Below are the code and all the weights of a small trained network. Each question names an input and a class and asks about switching units off, where a switched-off unit gives its printed mean instead of its output.

import numpy as np


def w(rows, s, z=0):
    codes = np.array(rows[::2]) - 128.0
    scale = np.full(codes.shape[1], s)
    scale[-1] = z or s
    return codes * scale


def norm(h):
    return h / np.sqrt((h * h).mean(-1, keepdims=True) + 1e-5)


def f(y):
    return y / 2 * (1 + np.tanh(0.7978845608 * (y + 0.044715 * y**3)))


def log_softmax(a):
    a = a - a.max(-1, keepdims=True)
    return a - np.log(np.exp(a).sum(-1, keepdims=True))


def net(x, mask):
    res = np.array(x, float).reshape(1, 5) / 4 @ E
    u = 0
    for l in range(4):
        y = f(norm(res) @ A[l][:, :-1].T + A[l][:, -1])
        res = res + np.where(mask[u : u + 5], y, B[l][:, -1]) @ B[l][:, :-1]
        u += 5
    return log_softmax(norm(res)[-1] @ U[:, :-1].T + U[:, -1])


A, B = {}, {}
E = w([
[130,2,116,158,150,97,77,163,155],'x0',
[76,107,31,175,145,113,197,144,22],'x1',
[187,113,242,171,194,161,222,55,131],'x2',
[164,83,109,69,165,200,28,124,135],'x3',
[85,217,91,198,145,212,156,59,210],'x4',
],0.0075)
A[0] = w([
[146,195,136,186,77,146,94,73,164,52],'L0N0',
[136,181,108,166,141,166,140,167,194,1],'L0N1',
[113,134,118,127,96,7,102,169,165,133],'L0N2',
[96,122,117,66,133,130,67,139,127,127],'L0N3',
[128,155,84,167,141,142,136,68,64,147],'L0N4',
],0.011,0.0023)
B[0] = w([
[67,120,136,174,61,129,188,111,131,208],'L0N0',
[133,163,215,177,105,139,177,100,131,178],'L0N1',
[131,185,64,40,180,69,255,123,141,253],'L0N2',
[162,126,31,133,124,236,97,95,83,217],'L0N3',
[108,125,186,149,26,131,115,84,102,235],'L0N4',
],0.0086,0.0055)
A[1] = w([
[168,116,150,88,72,26,148,252,56,219],'L1N0',
[201,52,134,172,253,93,137,117,149,75],'L1N1',
[118,131,105,134,119,147,7,174,57,5],'L1N2',
[109,126,76,96,126,179,78,160,47,92],'L1N3',
[38,14,232,147,189,133,172,174,77,185],'L1N4',
],0.0081,0.0019)
B[1] = w([
[130,235,79,76,154,111,113,48,191,255],'L1N0',
[214,52,117,154,249,190,95,186,70,183],'L1N1',
[172,112,77,205,139,157,139,3,92,172],'L1N2',
[72,88,58,141,157,129,98,102,57,216],'L1N3',
[169,42,108,134,65,159,47,79,171,222],'L1N4',
],0.011,0.0049)
A[2] = w([
[73,163,186,203,145,141,91,54,169,13],'L2N0',
[218,158,185,112,88,221,59,138,35,160],'L2N1',
[121,110,65,148,163,189,124,199,23,37],'L2N2',
[184,185,113,28,137,122,108,176,163,4],'L2N3',
[2,123,40,75,82,188,106,97,62,183],'L2N4',
],0.0073,0.0024)
B[2] = w([
[91,81,181,254,41,85,243,208,199,176],'L2N0',
[25,119,21,130,194,189,89,173,213,179],'L2N1',
[166,121,165,247,177,35,22,76,67,165],'L2N2',
[53,157,158,70,203,112,135,117,172,156],'L2N3',
[114,142,118,117,23,174,96,105,39,254],'L2N4',
],0.0091,0.0076)
A[3] = w([
[163,83,45,52,116,36,106,110,68,22],'L3N0',
[231,145,186,135,110,133,137,95,190,134],'L3N1',
[185,11,109,172,190,174,112,165,132,99],'L3N2',
[43,254,58,122,56,118,171,98,97,212],'L3N3',
[95,123,61,125,104,115,83,125,141,3],'L3N4',
],0.0074,0.0029)
B[3] = w([
[36,123,162,213,95,152,130,171,205,170],'L3N0',
[130,5,126,116,102,134,79,47,129,146],'L3N1',
[167,140,96,110,191,123,87,74,140,165],'L3N2',
[75,57,122,71,118,204,124,229,105,247],'L3N3',
[56,90,201,107,123,190,129,168,133,138],'L3N4',
],0.011,0.012)
U = w([
[223,231,168,182,148,19,143,181,112,3],'0',
[118,205,87,44,191,92,129,100,227,180],'1',
[42,129,64,96,22,183,118,164,86,192],'2',
[172,173,204,100,133,52,174,124,138,14],'3',
[190,72,52,202,175,150,2,11,63,232],'4',
[106,110,233,222,17,146,183,77,198,148],'5',
],0.0096,0.0055)

Each question gives the input, the list of numbers given to net, and the class t.
The units are the neurons (one row each of A and B). Each row of codes is followed by its name. A weight is (code - 128) times the scale printed after its matrix; where a second scale follows, it is the last column's (A, B and U).
mask holds one flag per neuron, layer by layer. A switched-off neuron (its flag False) gives its mean, the last column of its row in B, instead of its output. The means were averaged over made-up inputs and are rounded, as every weight is.
A unit's drop is (log p(t) with every unit on - log p(t) with that unit switched off) / (log p(t) with every unit on - log p(t) with every unit switched off).
The circuit of an input: a set's keep is (log p(t) with only the set's units on - log p(t) with every unit switched off) / (log p(t) with every unit on - log p(t) with every unit switched off). Starting from the 12 units with the biggest drops (on a tie, the unit counted first), units are removed one at a time, each time the one whose removal leaves the highest keep (on an exact tie, the one counted first), for as long as the keep stays at least 0.8.
circuit, biggest first: the units of the circuit, biggest drop first
k most important neurons: the k neurons with the biggest drops, biggest first
top k neurons in layer l: the k neurons of layer l with the biggest drops, biggest first
drop of u: that unit's drop, to one decimal
input [-6,3,2,6,-4], class 4: 3 most important neurons : L0N2, L2N2, L1N3
input [-5,-2,5,-3,-4], class 4: top neuron in layer 3 : L3N1
input [-6,3,-7,7,2], class 4: circuit, biggest first : L1N2, L0N2
input [-4,-6,-2,6,-5], class 4: 2 most important neurons : L0N3, L1N2
input [-3,7,7,-4,-2], class 5: 2 most important neurons : L0N4, L0N3
input [5,-3,2,-4,-3], class 1: 2 most important neurons : L0N2, L1N0
input [-6,-2,6,-5,-6], class 4: top 2 neurons in layer 3 : L3N1, L3N0
input [-5,3,-8,-7,-7], class 1: 2 most important neurons : L1N0, L0N2
input [-7,-6,-2,8,-5], class 4: top 2 neurons in layer 0 : L0N3, L0N2
input [-4,-7,-5,-3,-4], class 1: 2 most important neurons : L0N2, L2N3
input [6,1,1,-2,-8], class 1: 2 most important neurons : L1N0, L0N2
input [2,5,-5,4,3], class 4: drop of L2N2 : 0.3
input [1,0,7,-5,0], class 4: drop of L3N1 : 0.0
input [5,2,1,-4,-1], class 1: drop of L0N2 : 0.4
input [-2,3,-1,-5,-6], class 1: circuit, biggest first : L1N0
input [-5,-7,-2,3,4], class 5: top 2 neurons in layer 2 : L2N0, L2N4
